Below are the code and all the weights of a small trained network. Each question names an input and a target symbol and asks about switching units off, where a switched-off unit gives its printed mean instead of its output.

import numpy as np


def w(rows, s, z=0):
    codes = np.array(rows[::2]) - 128.0
    scale = np.full(codes.shape[1], s)
    scale[-1] = z or s
    return codes * scale


def norm(h):
    return h / np.sqrt((h * h).mean(-1, keepdims=True) + 1e-5)


def f(y):
    return y / 2 * (1 + np.tanh(0.7978845608 * (y + 0.044715 * y**3)))


def softmax(a):
    e = np.exp(a - a.max(-1, keepdims=True))
    return e / e.sum(-1, keepdims=True)


def log_softmax(a):
    a = a - a.max(-1, keepdims=True)
    return a - np.log(np.exp(a).sum(-1, keepdims=True))


def net(x, mask):
    ids = ['ΓΛΠΣΦαβδεζηθμτψω'.index(c) for c in x.split()]
    T = len(ids)
    res = E[ids] + P[:T]
    r = norm(res)
    for j in range(3):
        rows = slice(4 * j, 4 * j + 4)
        q, k, v = (r @ M[0][rows].T for M in (Q, K, V))
        z = softmax(np.where(np.tri(T) > 0, q @ k.T / 4**0.5, -1e9)) @ v
        o = O[0][rows]
        res = res + np.where(mask[j], z, o[:, -1]) @ o[:, :-1]
    y = f(norm(res) @ A[0][:, :-1].T + A[0][:, -1])
    res = res + np.where(mask[3:7], y, B[0][:, -1]) @ B[0][:, :-1]
    return log_softmax(norm(res)[-1] @ U[:, :-1].T + U[:, -1])


Q, K, V, O, A, B = {}, {}, {}, {}, {}, {}
E = w([
[87,126,101,162,64],'Γ',
[122,168,117,99,88],'Λ',
[148,110,117,109,117],'Π',
[101,116,113,152,92],'Σ',
[136,93,169,167,255],'Φ',
[109,87,177,129,115],'α',
[80,74,98,129,181],'β',
[139,124,172,67,152],'δ',
[163,115,117,123,123],'ε',
[151,156,190,146,85],'ζ',
[149,118,121,137,134],'η',
[82,80,81,165,83],'θ',
[152,111,106,139,123],'μ',
[115,148,97,172,53],'τ',
[155,107,111,118,113],'ψ',
[157,115,117,115,130],'ω',
],0.039)
P = w([
[2,226,169,160,181],'0',
[130,145,87,128,70],'1',
[181,67,47,147,76],'2',
[173,70,54,158,109],'3',
[177,83,54,157,113],'4',
[181,89,59,158,119],'5',
[177,96,60,152,119],'6',
[174,109,72,150,112],'7',
],0.0099)
Q[0] = w([
[54,192,168,147,127],'h0',
[157,92,165,143,197],'h0',
[4,60,124,144,97],'h0',
[111,112,230,117,59],'h0',
[93,151,66,98,216],'h1',
[91,112,142,174,215],'h1',
[151,52,66,85,126],'h1',
[154,201,68,208,185],'h1',
[254,17,32,145,194],'h2',
[59,14,220,117,190],'h2',
[42,28,99,219,38],'h2',
[10,60,177,178,163],'h2',
],0.012)
K[0] = w([
[145,78,179,174,90],'h0',
[92,152,221,106,161],'h0',
[58,83,124,137,100],'h0',
[106,122,154,87,48],'h0',
[82,128,97,125,186],'h1',
[63,172,86,156,144],'h1',
[159,95,76,133,141],'h1',
[100,136,134,151,217],'h1',
[1,155,164,166,213],'h2',
[158,29,179,144,175],'h2',
[95,74,119,236,67],'h2',
[146,27,113,178,167],'h2',
],0.017)
V[0] = w([
[166,178,126,137,145],'h0',
[141,135,62,82,169],'h0',
[101,141,123,110,131],'h0',
[109,105,84,147,117],'h0',
[170,166,145,134,108],'h1',
[143,105,110,146,87],'h1',
[146,98,178,146,126],'h1',
[153,119,103,137,181],'h1',
[86,155,111,92,95],'h2',
[128,136,142,197,124],'h2',
[70,70,141,95,145],'h2',
[131,121,6,109,151],'h2',
],0.018)
O[0] = w([
[115,93,79,104,129,128],'h0',
[108,28,115,136,78,157],'h0',
[112,123,138,164,149,141],'h0',
[141,119,177,130,81,160],'h0',
[157,170,178,130,169,155],'h1',
[97,175,141,157,128,208],'h1',
[79,115,185,81,112,110],'h1',
[167,141,128,103,57,106],'h1',
[202,182,171,133,150,245],'h2',
[109,87,89,198,48,102],'h2',
[104,167,123,23,86,107],'h2',
[92,244,102,154,233,143],'h2',
],0.011)
A[0] = w([
[163,254,47,74,106,51],'n0',
[123,206,127,194,111,99],'n1',
[127,29,107,221,22,1],'n2',
[123,54,202,84,23,223],'n3',
],0.01,0.0076)
B[0] = w([
[50,37,137,73,187,210],'n0',
[93,170,87,162,86,228],'n1',
[77,180,248,39,167,173],'n2',
[95,208,83,159,210,253],'n3',
],0.013,0.0067)
U = w([
[143,145,145,122,131,103],'Γ',
[212,125,127,140,119,188],'Λ',
[161,109,166,60,177,140],'Π',
[139,177,138,106,111,84],'Σ',
[116,136,113,129,106,174],'Φ',
[143,138,124,78,70,188],'α',
[127,127,122,109,135,154],'β',
[157,161,64,87,123,61],'δ',
[115,68,144,169,179,214],'ε',
[131,92,180,135,115,254],'ζ',
[44,128,204,117,141,88],'η',
[98,119,69,114,140,145],'θ',
[98,146,103,181,84,174],'μ',
[147,125,251,173,164,57],'τ',
[124,171,92,163,237,12],'ψ',
[141,108,89,129,141,179],'ω',
],0.019,0.0071)

Each question gives the input, a string of symbols that net reads in full, and the target symbol t.
The units are the heads (4 rows each of Q, K, V and O) and the neurons (one row each of A and B). Each row of codes is followed by its name. A weight is (code - 128) times the scale printed after its matrix; where a second scale follows, it is the last column's (O, A, B and U).
mask holds one flag per unit, heads first, then neurons. A switched-off unit (its flag False) gives its mean, the last column of its rows in O or B, instead of its output. The means were averaged over made-up inputs and are rounded, as every weight is.
A unit's drop is (log p(t) with every unit on - log p(t) with that unit switched off) / (log p(t) with every unit on - log p(t) with every unit switched off).
The circuit of an input: a set's keep is (log p(t) with only the set's units on - log p(t) with every unit switched off) / (log p(t) with every unit on - log p(t) with every unit switched off). Starting from all 7 units, units are removed one at a time, each time the one whose removal leaves the highest keep (on an exact tie, the one counted first), for as long as the keep stays at least 0.8.
circuit, biggest first: the units of the circuit, biggest drop first
unit that matters most: the unit with the biggest drop
k most important neurons: the k neurons with the biggest drops, biggest first
which heads matter: for each layer, one digit per head in row order, 1 if its drop is at least 0.15 and else 0, layers parted by /
drop of u: that unit's drop, to one decimal
input Λ α Λ ψ Λ Π η Π, target Λ: unit that matters most -> h2
input ψ Λ δ Λ, target Π: circuit, biggest first -> h1, h2, n3, n0
input Λ Γ ψ τ ψ Λ β η, target Λ: which heads matter -> 000
input ζ Λ ψ μ, target ζ: which heads matter -> 001
input θ μ Π, target θ: circuit, biggest first -> h2, n0
input μ ζ ψ θ Λ α ω Π, target μ: which heads matter -> 001
input Π ζ Π ζ Γ Σ ζ ε, target Π: which heads matter -> 001
input ε θ Λ ψ α Π, target ε: which heads matter -> 101
input τ δ Λ η, target τ: circuit, biggest first -> h2, n2
input Λ η Λ α, target η: circuit, biggest first -> h2, n2, n3
input Σ Π Λ Π δ β, target θ: 2 most important neurons -> n3, n2
input τ Π ε Π Λ Λ, target ψ: 2 most important neurons -> n0, n2
input ε Λ Λ Λ ψ, target ε: 3 most important neurons -> n2, n1, n3
input α Λ α, target ψ: circuit, biggest first -> n3, h0, h2, h1
input δ Λ Λ ψ η, target δ: circuit, biggest first -> h2, n3, h1
input θ ε Λ ψ, target θ: 2 most important neurons -> n0, n2
input Λ ζ Λ, target τ: unit that matters most -> h1
input ψ ψ α, target η: circuit, biggest first -> h2, n3, n2
input Π ψ Λ τ δ ψ η, target Π: circuit, biggest first -> h2, n3
input α θ μ, target α: circuit, biggest first -> h2
input Π ψ α Λ, target ψ: drop of n2 -> 0.2
input Λ Π Λ α ψ Λ β, target θ: drop of h2 -> 1.2
input Λ α η, target Λ: drop of h1 -> 0.0
input θ Π Φ ε, target θ: 2 most important neurons -> n0, n2
